What each symbol does to the objects:
kura: ω>zemu, κ>pegu, η>rota, χ>vune, α>motu, δ>milu
nono: ω>vosu, κ>keke, η>kure, χ>vizi, α>mizu, δ>vuza
mizu: ω>loko, κ>vuza, η>toka, χ>foro, α>tine, δ>nino
puri: ω>nebu, κ>noli, η>labo, χ>keke, α>vosu, δ>nono
nebu: ω>labo, κ>puri, η>keke, χ>nono, α>kure, δ>vosu
nemo: ω>fosi, κ>poro, η>naro, χ>noli, α>nebu, δ>puri
zuvo: ω>tigo, κ>kabo, η>kome, χ>zoze, α>regu, δ>feva
vule: ω>rema, κ>regu, η>dazi, χ>kani, α>lepi, δ>pesu
vizi: ω>vuza, κ>kure, η>mizu, χ>loko, α>foro, δ>toka
labo: ω>keke, κ>nebu, η>nono, χ>vosu, α>vizi, δ>kure
saro: ω>bafi, κ>kilu, η>topa, χ>keka, α>doda, δ>kavo
lepi: ω>zisu, κ>pesu, η>vubu, χ>mute, α>nemo, δ>poro
naro: ω>noli, κ>fosi, η>puri, χ>nebu, α>keke, δ>labo
feva: ω>regu, κ>zoze, η>vule, χ>rema, α>kani, δ>dazi
noli: ω>puri, κ>naro, η>nebu, χ>labo, α>nono, δ>keke
kavo: ω>doda, κ>keka, η>lese, χ>tuki, α>zezu, δ>gora
kabo: ω>zuvo, κ>motu, η>tigo, χ>kome, α>feva, δ>zoze
vune: ω>milu, κ>rota, η>motu, χ>kabo, α>tigo, δ>zuvo
toka: ω>foro, κ>loko, η>nino, χ>tine, α>kilu, δ>vomo
zemu: ω>rota, κ>kura, η>vune, χ>milu, α>kabo, δ>motu
keka: ω>kavo, κ>topa, η>doda, χ>lese, α>gora, δ>tuki
kipo: ω>vozi, κ>zezu, η>lode, χ>pegu, α>zemu, δ>kura
pesu: ω>lepi, κ>kani, η>zisu, χ>vubu, α>poro, δ>mute
zezu: ω>kipo, κ>gora, η>vozi, χ>lode, α>kura, δ>pegu
kure: ω>vizi, κ>vosu, η>vuza, χ>mizu, α>toka, δ>loko
milu: ω>motu, κ>vune, η>kabo, χ>zuvo, α>kome, δ>tigo
vuza: ω>mizu, κ>vizi, η>loko, χ>toka, α>nino, δ>foro
dazi: ω>kani, κ>rema, η>pesu, χ>lepi, α>vubu, δ>zisu
rema: ω>dazi, κ>vule, η>kani, χ>pesu, α>zisu, δ>lepi
tuki: ω>gora, κ>lese, η>zezu, χ>kipo, α>lode, δ>vozi
kani: ω>pesu, κ>dazi, η>lepi, χ>zisu, α>mute, δ>vubu
vozi: ω>lode, κ>kipo, η>pegu, χ>kura, α>rota, δ>zemu
rota: ω>vune, κ>zemu, η>milu, χ>motu, α>zuvo, δ>kabo
vomo: ω>kilu, κ>tine, η>saro, χ>bafi, α>keka, δ>topa
topa: ω>keka, κ>bafi, η>kavo, χ>doda, α>tuki, δ>lese
mute: ω>poro, κ>vubu, η>nemo, χ>fosi, α>noli, δ>naro
motu: ω>kabo, κ>milu, η>zuvo, χ>tigo, α>zoze, δ>kome
zoze: ω>feva, κ>kome, η>regu, χ>vule, α>dazi, δ>rema
gora: ω>zezu, κ>tuki, η>kipo, χ>vozi, α>pegu, δ>lode
keke: ω>nono, κ>labo, η>vosu, χ>kure, α>vuza, δ>vizi
pegu: ω>kura, κ>lode, η>zemu, χ>rota, α>milu, δ>vune
kome: ω>zoze, κ>tigo, η>feva, χ>regu, α>rema, δ>vule
lode: ω>pegu, κ>vozi, η>kura, χ>zemu, α>vune, δ>rota
foro: ω>nino, κ>toka, η>tine, χ>vomo, α>saro, δ>kilu
vosu: ω>kure, κ>nono, η>vizi, χ>vuza, α>loko, δ>mizu
bafi: ω>topa, κ>saro, η>keka, χ>kavo, α>lese, δ>doda
loko: ω>toka, κ>mizu, η>foro, χ>nino, α>vomo, δ>tine
tine: ω>vomo, κ>nino, η>kilu, χ>saro, α>topa, δ>bafi
doda: ω>lese, κ>kavo, η>tuki, χ>gora, α>kipo, δ>zezu
vubu: ω>mute, κ>zisu, η>poro, χ>nemo, α>naro, δ>fosi
regu: ω>vule, κ>feva, η>rema, χ>dazi, α>pesu, δ>kani
tigo: ω>kome, κ>zuvo, η>zoze, χ>feva, α>vule, δ>regu
nino: ω>tine, κ>foro, η>vomo, χ>kilu, α>bafi, δ>saro
zisu: ω>vubu, κ>lepi, η>mute, χ>poro, α>fosi, δ>nemo
poro: ω>nemo, κ>mute, η>fosi, χ>naro, α>puri, δ>noli
kilu: ω>saro, κ>vomo, η>bafi, χ>topa, α>kavo, δ>keka
lese: ω>tuki, κ>doda, η>gora, χ>zezu, α>vozi, δ>kipo
fosi: ω>naro, κ>nemo, η>noli, χ>puri, α>labo, δ>nebu

The rows follow the links: the fewer symbols apart two objects are, the more alike their rows tend to be.

Each row is also shifted at random along 4 hidden directions that mean nothing.

Known rows, each with its object:
-325  -313  -282  -208  -187   196   -46   129   -61  -189  -289   199  -305    63   102  -344    82   271  -509   134   181  -161  -235    13   -38   -92  -305  -148   242    97   100   505   -43   318   271  -157  -126  -283   328  -429  -492   115   239   -35   171   488   147   190: zisu
1329   -35   134   -95   -60    58  -312  -323  -100   258  -313  -122    -8   -59    61  -421   -72   117   270     5   488    53  -411   197  -505  -162   154  -307   285   241  -471   -50    50     2  -324    51   306  -211  -231  -265  -456  -330  -373    20   490   176   214   104: zezu
   5  -231  -224  -234  -329    95   231   -32  -478  -324    42    10   144   -34  -145    -2  -220    23  -403   195   135   192    75   242   176  -106   182  -151   365   -16   -47   112    -5   139   260   -43   166   334   392   -63  -316  -202  -267  -302    15    -6  -340   231: kome
1033   266   394   170   240    50  -236  -181   153   249    46  -256   181   159   -84   -35   245   -76   562  -253  -122  -102  -201    65  -125    60   188    83  -106  -289  -244  -278    84  -274  -321   246    46   -28  -413   218   379   -83  -210    94   -27  -143   119  -179: lese
-507   226    29   261   260  -346   -11  -165   297   261   211     7   -85  -337   150   320  -279   -79   105    93  -173   180   410  -278  -216   130  -134   153  -353   162   103  -207   -53   -81  -269  -149    68  -100  -171   307    36    59   -26   108    36  -325   103  -281: mizu
 545   194   436    87   153    54  -349  -241   308   384    -7   294   -88   210  -298    -2   731   -51   701  -348  -249  -158   -45  -255    -5   -61    57    69  -314  -215  -303  -392    49    52  -337  -137  -207   -92  -341    61   555   244   227   315  -340   -40   214  -236: nino
 867    66   345     4   -10   157  -239  -220   -49   -13     0  -110    44   166  -212  -279  -118   -38   382  -187   155    79  -286   258  -132  -124   348  -301    81  -116  -381  -215   122   -98  -200   166    86   -46  -138   -50    71  -229  -260    50   277   -77   230    99: gora
-247    76   -84    94   309   -98   157   364   485  -385   399   148  -432   328    75    17  -482  -108  -234  -145  -335   152   169   -88   281    79  -144  -162  -185  -183   406    94   163   106   212    62  -320  -198   179    53   295   492   372    40   159   -55   470   134: noli
-358   -32   100   -13    62   153  -201   134   280    25   -63   469  -274   300  -256   -71   750    27   169  -236  -262  -288  -102  -252   230   -42  -163    56  -233  -194   -14     1    78   246    79  -249  -473  -196    78  -183   414   348   570   246  -327   211   221   -53: labo
1042  -212  -242  -268    78  -297   280   352   303  -237   283   183  -391    49   362   176  -708  -137  -369   160   -63   200   284  -189    18    21  -346  -124   102   152   525    76    -3   320   262    16    -9   -11   315  -132  -225   625   370   -24   338    68   274   147: nemo
-1041   -211   -278    -76   -322    273    349    190   -519   -324    -11    -34    458      2   -139    356    304    -17   -227     77    -52   -124    140    104    490    -90      8    293    167   -117    266    117     24     -6    386      3    -48    436    270     40    233   -267    -26   -195   -562     15   -693    121: zoze
-639   309   261   343   306  -194  -258  -231   293   404   117    19   -43  -107   -55   171   260    17   273  -147  -301    15   186  -141  -141   264   105   200  -445   -77  -194  -205   -34  -193  -352   -86  -106  -179  -254   380   303    38   -14   207  -165  -305   106  -330: toka
-733   -55    47   125   -59   217  -322  -149   118   199  -414   166   -37   -52    53  -234   240    25   407   -90   482  -256  -219  -108  -364  -396   -92  -111    -2   425  -211   -77     0    36  -298  -193   156  -373  -309  -393   -47  -233   189   352   197   330   125     6: vomo
 189  -117  -169  -105  -298   150   -32  -220  -558   167  -296   -84   272  -180  -172  -124   794   278  -200   175    83  -288  -205   140   -28    96    17   236   198  -184  -312   250  -104    29   159  -127    29   210   129  -121  -325  -215  -223  -169  -469   165  -487  -114: tigo
-707  -109   -23   -68   -70  -131  -234  -208   -19   138   177   557  -343  -189  -274    78   -50     8  -172    93   -45   345   405  -136   -65  -129   143  -290  -177   176  -203  -186   -59   368   -40  -541   -43    48   351   120  -151    37   120    39    12  -188   154  -119: nono
-198   150   271   187   112   126  -215  -184    56    50  -145  -407   -27    37    63  -410  -442    43    98   -67   302   150  -429   318  -312   -37   222  -297   153   168  -320    58    69  -210  -306   196   179  -296  -303   -52  -220  -508  -425    29   567   -43   249    85: tuki
-137  -157  -116   -75   -15   154   -40   213    24  -384    83    91  -350   397  -120  -417   -69   203  -461   -82   -67   101  -269   181   244   120    50  -293   128  -292    71   404   115   251   368    22  -239  -222   369  -150  -132   137   143  -167   208   190   292   282: pesu
-277   207   139   294    74   -94    89   -94    -5   247   -44  -172   496  -236    38   421   259  -220   581   -67   -57  -145   201  -179   -56   -20     0   452  -237   106   -20  -322   -49  -339  -319   136   157   209  -387   311   437  -183   -66   255  -347  -267  -361  -236: keka
 773  -207  -160  -341  -202  -108   -58  -107  -214   223    66   466   -75   -45  -292   112   809   126  -150   102  -320   -93   224  -151   152   139   -90   111   -54  -338  -105    56   -75   375   230  -339  -231   330   410   -44   -70   398   242   -44  -630    76  -198  -153: vubu
 794   220   305   112   220  -155    90   -49   182    40   252  -222   142    18    38   216  -525  -309   474  -112   -37   209   151    39   -85   -72   142   -24   -78    98    28  -402    93  -258  -276   288   202   159  -306   296   332   -26  -189    96   213  -364    64   -42: kavo
-390  -156   195   -86  -175    40  -122  -121   -99  -186   138   407   -53   -20  -279   105  -529  -356   424  -168   202   368   235    14    12  -527   279  -462    54   397  -135  -498   119   168  -217  -254   144   186    80   -67   245  -202    68   105   326  -147   176   169: kilu
-230    10   -83     1   -72   -16   -23   -62    19   118  -286   -29   155  -271   270   139  -251  -172   414   113   484   -79    66  -127  -285  -393  -128    42    68   640   100  -175   -72   -69  -270   -19   366  -121  -266  -200  -105  -250    28   308   207   127   -80    17: bafi
 425   297   380   192   247    -1    56    17   149   -36   310  -184   224   239  -113   221  -244  -336   552  -337  -209   180    75   109   171   -44   252   -21  -175  -151   -44  -420   140  -322  -208   309   -21   237  -277   307   615   -71  -120    88   -17  -461    35   -34: doda

Where do the symbols, taken in turn from left to right, take each start?
Answer with the object's name.
  -8    69    38    20   211   -54  -232    24   449    85   -27   213  -528   136    64  -345    74   184  -117   -50   -50   -58  -171  -102  -159   171  -199  -172  -184   -78     1   211    67   196    19  -206  -261  -477    44  -144  -163   378   326   119   164   230   534   -14
δ ω χ: mizu
-321   142    -5   226     9  -179   -57  -274  -124   466  -225  -129   400  -470   164   422   225   -83   423   101   147  -172   240  -220  -318   -16   -42   477  -162   334  -116  -286  -193  -252  -352   -50   358   116  -399   176    58  -293  -189   186  -268  -164  -335  -289
δ χ δ: pegu
 -80  -309  -205  -299  -114    21   506   614    78  -731   433   455  -253   353   -55   303  -813  -380  -224   -76  -161   397   422   -79   611  -346  -125  -370   170   149   645  -142   128   331   530   -52  -184   396   581  -132   335   478   542  -108    89   -24   108   350
η χ κ: noli
 253   154    57    92   284  -198  -174    23   406   290    17   103  -338     7    49  -207   501   230   -57   -68  -366  -177   -61  -234   -88   381  -234   140  -301  -312   -27   254   -16   135   -81  -119  -338  -377   -29    92   -17   471   343    78  -126   105   308  -201
κ δ: keke
  58  -149   -31  -114     1   -91  -351  -126   266   254  -180   387  -478   -79    20  -364   224   237   -74   101   153     6   -44  -186  -312   -47  -214  -176   -68   225  -163   158   -79   353   -79  -363  -110  -453   105  -269  -410   259   337   129   196   323   383   -57
η χ: vuza
 141    48   253    12    48   -72  -456  -294   177   188   110   212  -347   -37  -218  -188  -317   -54   269   -92   135   307    54    60  -295  -235   266  -425  -170   181  -389  -314    21   140  -362  -221    36  -198   -61    35  -103   -69   -48   103   403   -78   460   -53
κ δ κ: kilu
-446   166  -103   124   125    46   258   251   -57  -149   107  -215   133   236   -24    90   367   119  -297  -102  -449  -212   -13    28   438   361   -63   376  -115  -543   265   349   -42  -192   351   269  -280    82   125   181   277   117    20  -147  -466  -105  -224    -3
χ ω δ: poro
  87   146    -1    15   130    -7   109   116   -57   -74   263  -160    -2   191  -154   -73   257   202  -405   -85  -497    39    -6   103   374   527   100    95  -147  -615   -18   236     7   -62   295   148  -283   100   222   305    76   139  -109  -242  -287  -191    22   -25
δ η ω ω: nemo
 -68    56  -176   127   166  -393   -59   -91   362   389  -132    47  -235  -449   492   159  -261    20   -46   295   192   -19   269  -336  -546    66  -374   148  -195   494   166    46  -127   -15  -280  -187   193  -311  -200   -10  -349   163   119   231   256    88   169  -165
η δ κ: nino
-620     5  -267    41   129  -217   223   209   179  -121   157   -22  -233  -134   228   199  -405    87  -479   237  -232   122   321  -208    57   262  -246   115  -132    78   374   234   -55    56   126   -54  -117   -69   209   175  -134   304   172   -59    61   -59    34   -27
α κ η: keke
 172   -34  -224   -93     2  -172   417   228  -226  -248   253  -236   125   -71   109   214  -449     9  -511   140  -209   192   267   102   243   227   -15    52    71  -150   259   153   -47   -83   348   213     9   339   299   204  -127    26  -193  -291   -69  -213  -242   110
η ω: dazi
-976   222   -92   213   203  -344    39   -56   108   184   269     1  -145  -289    54   277    72   220  -472   169  -511   181   422  -203     8   526   -57   271  -444  -273    31   177  -135   -56    60  -151  -223   -27   147   505   -81   166   -42  -180  -333  -388   -31  -304
ω δ ω: nono
1244  -206  -238  -365  -140  -355    -8  -140  -131   185   180   420  -225  -220   -48   167   297    74  -278   270  -233   144   361  -243   -56   112  -206    -4    22   -88    30   -42  -181   413   170  -285   -41   335   379    78  -328   479   144  -104  -299   -87   -77  -105
κ η ω: nemo
 132  -211  -140  -177  -123   243   -70   225    38   -72  -295   192  -149   377  -121  -333   816   239  -162  -112   -30  -512  -426   -86   221    38  -289   111   107  -297   103   408    94   271   326   -64  -277  -215   155  -462    14   317   498    42  -284   544    19    52
χ χ: fosi
